Below are the code and all the weights of a small trained network. Each question names an input and a class and asks about switching units off, where a switched-off unit gives its printed mean instead of its output.

import numpy as np


def w(rows, s, z=0):
    codes = np.array(rows[::2]) - 128.0
    scale = np.full(codes.shape[1], s)
    scale[-1] = z or s
    return codes * scale


def norm(h):
    return h / np.sqrt((h * h).mean(-1, keepdims=True) + 1e-5)


def f(y):
    return np.maximum(y, 0)


def log_softmax(a):
    a = a - a.max(-1, keepdims=True)
    return a - np.log(np.exp(a).sum(-1, keepdims=True))


def net(x, mask):
    res = np.array(x, float).reshape(1, 3) / 4 @ E
    u = 0
    for l in range(3):
        y = f(norm(res) @ A[l][:, :-1].T + A[l][:, -1])
        res = res + np.where(mask[u : u + 4], y, B[l][:, -1]) @ B[l][:, :-1]
        u += 4
    return log_softmax(norm(res)[-1] @ U[:, :-1].T + U[:, -1])


A, B = {}, {}
E = w([
[139,139,89,173,166,81,157,7,180,9,162],'x0',
[155,95,25,133,64,129,100,110,127,69,253],'x1',
[206,93,177,65,143,213,132,189,152,198,223],'x2',
],0.0046)
A[0] = w([
[127,101,177,129,213,141,186,12,181,117,112,38],'0.n0',
[93,167,33,144,2,129,62,187,40,154,181,3],'0.n1',
[76,166,141,177,84,80,141,206,38,229,45,39],'0.n2',
[68,187,73,199,73,18,168,96,121,126,96,156],'0.n3',
],0.005,0.0027)
B[0] = w([
[222,148,186,110,171,95,101,60,21,133,160,197],'0.n0',
[108,71,118,39,134,119,110,23,2,71,73,208],'0.n1',
[47,179,89,184,111,145,193,149,183,104,141,223],'0.n2',
[54,110,172,100,131,122,34,115,120,133,54,253],'0.n3',
],0.0062,0.0061)
A[1] = w([
[151,50,50,92,99,97,15,74,231,50,174,78],'1.n0',
[79,131,106,242,105,72,142,174,124,151,95,1],'1.n1',
[204,82,39,182,130,132,251,154,127,58,195,14],'1.n2',
[223,72,64,131,102,137,185,113,4,143,191,108],'1.n3',
],0.0041,0.0051)
B[1] = w([
[158,96,74,189,114,94,99,207,177,123,132,254],'1.n0',
[104,207,30,161,68,120,163,127,137,200,97,148],'1.n1',
[173,226,142,126,138,124,168,183,127,101,2,153],'1.n2',
[138,139,169,138,108,149,208,129,71,202,169,247],'1.n3',
],0.0084,0.0034)
A[2] = w([
[255,159,159,104,184,132,179,120,204,68,177,1],'2.n0',
[226,139,85,176,139,117,180,186,144,64,161,33],'2.n1',
[82,116,177,124,147,179,176,219,206,133,161,18],'2.n2',
[59,114,76,212,111,74,80,140,224,72,99,53],'2.n3',
],0.0071,0.004)
B[2] = w([
[75,234,61,141,153,191,254,83,146,102,140,191],'2.n0',
[45,192,121,164,63,125,116,213,206,194,34,185],'2.n1',
[159,63,151,89,163,85,38,146,222,120,116,174],'2.n2',
[227,125,115,136,130,161,183,168,150,157,218,253],'2.n3',
],0.0076,0.006)
U = w([
[22,240,58,228,53,190,221,217,230,205,42,200],'0',
[173,41,226,40,203,141,44,224,242,205,112,110],'1',
[131,164,224,221,218,30,36,20,64,33,17,100],'2',
[210,227,202,113,225,218,233,28,112,131,207,167],'3',
[30,37,32,49,20,127,30,50,31,44,40,178],'4',
[213,44,150,32,39,239,194,208,34,227,234,70],'5',
[226,38,2,230,53,52,47,168,233,44,203,1],'6',
],0.0099,0.0029)

Each question gives the input, the list of numbers given to net, and the class t.
The units are the neurons (one row each of A and B). Each row of codes is followed by its name. A weight is (code - 128) times the scale printed after its matrix; where a second scale follows, it is the last column's (A, B and U).
mask holds one flag per neuron, layer by layer. A switched-off neuron (its flag False) gives its mean, the last column of its row in B, instead of its output. The means were averaged over made-up inputs and are rounded, as every weight is.
A unit's drop is (log p(t) with every unit on - log p(t) with that unit switched off) / (log p(t) with every unit on - log p(t) with every unit switched off).
The circuit of an input: a set's keep is (log p(t) with only the set's units on - log p(t) with every unit switched off) / (log p(t) with every unit on - log p(t) with every unit switched off). Starting from all 12 units, units are removed one at a time, each time the one whose removal leaves the highest keep (on an exact tie, the one counted first), for as long as the keep stays at least 0.8.
circuit, biggest first: the units of the circuit, biggest drop first
most important unit: the unit with the biggest drop
top k neurons: the k neurons with the biggest drops, biggest first
k most important neurons of layer l: the k neurons of layer l with the biggest drops, biggest first
input [2,-4,0], class 2: most important unit => 2.n3
input [7,2,2], class 0: top 3 neurons => [2.n1; 0.n1; 1.n0]
input [1,7,2], class 0: circuit, biggest first => [0.n3; 2.n1]
input [3,-1,0], class 2: circuit, biggest first => [0.n0; 2.n3]
input [1,-6,2], class 3: top 4 neurons => [0.n0; 0.n3; 0.n1; 2.n1]
input [0,-8,2], class 1: circuit, biggest first => [0.n1; 2.n2; 2.n0]
input [-2,-3,1], class 1: top 2 neurons => [2.n2; 2.n0]
input [-1,0,7], class 1: 2 most important neurons of layer 0 => [0.n0; 0.n1]
input [1,-6,0], class 2: top 3 neurons => [2.n3; 2.n0; 1.n3]
input [0,-2,6], class 1: top 2 neurons => [2.n2; 0.n0]
input [-1,8,-1], class 4: top 2 neurons => [0.n1; 2.n3]
input [-1,0,3], class 1: top 3 neurons => [0.n1; 0.n0; 2.n2]
input [-3,1,-5], class 4: 2 most important neurons of layer 0 => [0.n1; 0.n3]
input [-2,3,0], class 4: circuit, biggest first => [0.n1]
input [2,8,1], class 0: 2 most important neurons of layer 0 => [0.n3; 0.n0]
input [7,1,6], class 0: top 2 neurons => [2.n1; 0.n1]
input [-6,0,5], class 1: circuit, biggest first => [2.n2; 0.n0]
input [6,1,-7], class 6: top 4 neurons => [2.n3; 0.n1; 1.n0; 1.n3]
input [0,4,-6], class 4: top 2 neurons => [0.n3; 0.n1]
input [3,5,4], class 0: most important unit => 0.n3
input [2,-2,8], class 3: top 4 neurons => [2.n0; 0.n3; 1.n0; 0.n2]
input [-6,1,-4], class 4: top 2 neurons => [0.n1; 1.n0]
input [4,1,6], class 0: top 2 neurons => [2.n1; 0.n1]
input [0,1,-4], class 4: 2 most important neurons of layer 0 => [0.n3; 0.n0]
input [-5,1,-8], class 4: 2 most important neurons of layer 2 => [2.n1; 2.n0]
input [0,2,-5], class 4: 2 most important neurons of layer 0 => [0.n3; 0.n0]
